Below is a small trained network, with its code and all its weights. Each question gives an input and a class and asks what happens when units are switched off, that is, made to give their printed mean instead of their output.

import numpy as np


def w(rows, s, z=0):
    codes = np.array(rows[::2]) - 128.0
    scale = np.full(codes.shape[1], s)
    scale[-1] = z or s
    return codes * scale


def norm(h):
    return h / np.sqrt((h * h).mean(-1, keepdims=True) + 1e-5)


def f(y):
    return np.maximum(y, 0)


def log_softmax(a):
    a = a - a.max(-1, keepdims=True)
    return a - np.log(np.exp(a).sum(-1, keepdims=True))


def net(x, mask):
    res = np.array(x, float).reshape(1, 5) / 4 @ E
    u = 0
    for l in range(4):
        y = f(norm(res) @ A[l][:, :-1].T + A[l][:, -1])
        res = res + np.where(mask[u : u + 3], y, B[l][:, -1]) @ B[l][:, :-1]
        u += 3
    return log_softmax(norm(res)[-1] @ U[:, :-1].T + U[:, -1])


A, B = {}, {}
E = w([
[103,40,72,150,157,166,211,124,188],'x0',
[76,151,131,122,46,105,177,77,133],'x1',
[79,186,50,254,180,147,161,171,45],'x2',
[64,158,252,164,120,44,154,92,52],'x3',
[204,106,108,168,223,159,122,42,127],'x4',
],0.0093)
A[0] = w([
[119,165,119,44,105,127,88,186,80,222],'0.n0',
[111,78,113,207,147,146,123,80,156,18],'0.n1',
[253,131,114,2,76,105,149,121,20,6],'0.n2',
],0.0078,0.0023)
B[0] = w([
[15,186,230,121,7,89,21,243,119,252],'0.n0',
[30,60,104,37,223,217,161,63,164,190],'0.n1',
[142,99,125,80,117,2,129,115,122,219],'0.n2',
],0.0086,0.0042)
A[1] = w([
[105,135,200,235,112,122,195,126,97,157],'1.n0',
[155,84,53,122,253,240,199,72,181,184],'1.n1',
[35,115,154,30,125,86,150,95,232,255],'1.n2',
],0.0066,0.0019)
B[1] = w([
[144,81,137,108,102,146,111,63,72,185],'1.n0',
[158,249,130,60,172,152,167,103,67,255],'1.n1',
[130,117,47,138,142,101,75,54,148,229],'1.n2',
],0.015,0.0078)
A[2] = w([
[123,183,155,141,175,209,111,111,82,253],'2.n0',
[61,180,72,119,20,99,151,237,60,121],'2.n1',
[99,204,143,111,26,168,119,254,139,95],'2.n2',
],0.008,0.0022)
B[2] = w([
[155,69,50,108,81,228,146,78,54,254],'2.n0',
[53,101,120,198,52,52,250,187,173,239],'2.n1',
[2,246,87,117,89,104,155,233,217,212],'2.n2',
],0.0092,0.0068)
A[3] = w([
[199,62,123,143,116,187,246,154,182,127],'3.n0',
[4,180,72,3,194,152,154,189,185,254],'3.n1',
[173,140,85,59,249,198,185,170,107,157],'3.n2',
],0.0071,0.0028)
B[3] = w([
[149,24,105,90,153,224,152,80,89,142],'3.n0',
[230,201,2,139,27,172,201,148,108,254],'3.n1',
[231,230,92,73,47,215,118,161,132,232],'3.n2',
],0.0086,0.0083)
U = w([
[102,88,100,161,78,90,101,49,149,249],'0',
[80,58,206,209,108,150,198,98,12,100],'1',
[210,201,53,107,146,244,189,88,39,247],'2',
[86,200,134,193,30,102,155,213,139,199],'3',
[147,82,205,181,223,159,123,168,134,3],'4',
[129,111,249,63,173,71,1,121,153,113],'5',
[151,78,206,202,210,151,94,127,147,3],'6',
],0.0091,0.0046)

Each question gives the input, the list of numbers given to net, and the class t.
The units are the neurons (one row each of A and B). Each row of codes is followed by its name. A weight is (code - 128) times the scale printed after its matrix; where a second scale follows, it is the last column's (A, B and U).
mask holds one flag per neuron, layer by layer. A switched-off neuron (its flag False) gives its mean, the last column of its row in B, instead of its output. The means were averaged over made-up inputs and are rounded, as every weight is.
A unit's drop is (log p(t) with every unit on - log p(t) with that unit switched off) / (log p(t) with every unit on - log p(t) with every unit switched off).
The circuit of an input: a set's keep is (log p(t) with only the set's units on - log p(t) with every unit switched off) / (log p(t) with every unit on - log p(t) with every unit switched off). Starting from all 12 units, units are removed one at a time, each time the one whose removal leaves the highest keep (on an exact tie, the one counted first), for as long as the keep stays at least 0.8.
units of the circuit, in order: the units of the circuit, biggest drop first
unit that matters most: the unit with the biggest drop
top k neurons: the k neurons with the biggest drops, biggest first
top k neurons in layer l: the k neurons of layer l with the biggest drops, biggest first
input [8,7,0,4,-6], class 0: top 2 neurons : 1.n2, 1.n1
input [-1,0,-5,1,6], class 5: units of the circuit, in order : 3.n1, 1.n1, 2.n0
input [-1,2,-7,8,8], class 0: units of the circuit, in order : 1.n1
input [0,8,-5,7,0], class 0: units of the circuit, in order : 1.n2, 1.n1
input [0,5,-1,-7,-2], class 3: units of the circuit, in order : 1.n1, 2.n0
input [-4,-4,1,6,5], class 1: units of the circuit, in order : 1.n1, 3.n1
input [2,1,-3,8,1], class 0: units of the circuit, in order : 1.n1, 1.n2
input [7,-1,-3,6,-7], class 0: units of the circuit, in order : 1.n2, 1.n1
input [-4,-6,6,6,1], class 1: units of the circuit, in order : 1.n1, 3.n1, 3.n2
input [-6,6,-6,-6,2], class 5: top 2 neurons in layer 1 : 1.n2, 1.n1
input [-4,-6,-4,8,7], class 5: top 2 neurons : 1.n1, 3.n1
input [-1,-2,2,-8,-1], class 3: top 2 neurons : 2.n2, 0.n0
input [-4,3,-8,3,-3], class 5: top 3 neurons : 1.n2, 0.n2, 3.n1
input [-1,-8,-5,-7,-8], class 3: top neuron : 0.n0
input [4,6,-8,-8,-8], class 0: top 3 neurons : 1.n2, 1.n1, 3.n2
input [-3,-2,0,5,6], class 1: top 2 neurons : 1.n1, 3.n1
input [2,-1,-6,0,-5], class 0: top 2 neurons : 1.n2, 1.n1
input [-3,8,7,8,8], class 1: top 4 neurons : 1.n1, 3.n1, 3.n2, 1.n2
input [-6,4,-1,2,6], class 0: top 2 neurons : 1.n1, 0.n2
input [-2,-3,5,4,-2], class 1: unit that matters most : 1.n0
input [4,7,4,0,-4], class 0: top 2 neurons in layer 1 : 1.n1, 1.n0
input [-8,5,-3,0,3], class 5: top 2 neurons : 0.n2, 3.n1
input [-7,-4,4,8,1], class 1: top 2 neurons in layer 1 : 1.n0, 1.n1
input [2,3,5,8,0], class 1: top 2 neurons in layer 3 : 3.n1, 3.n2
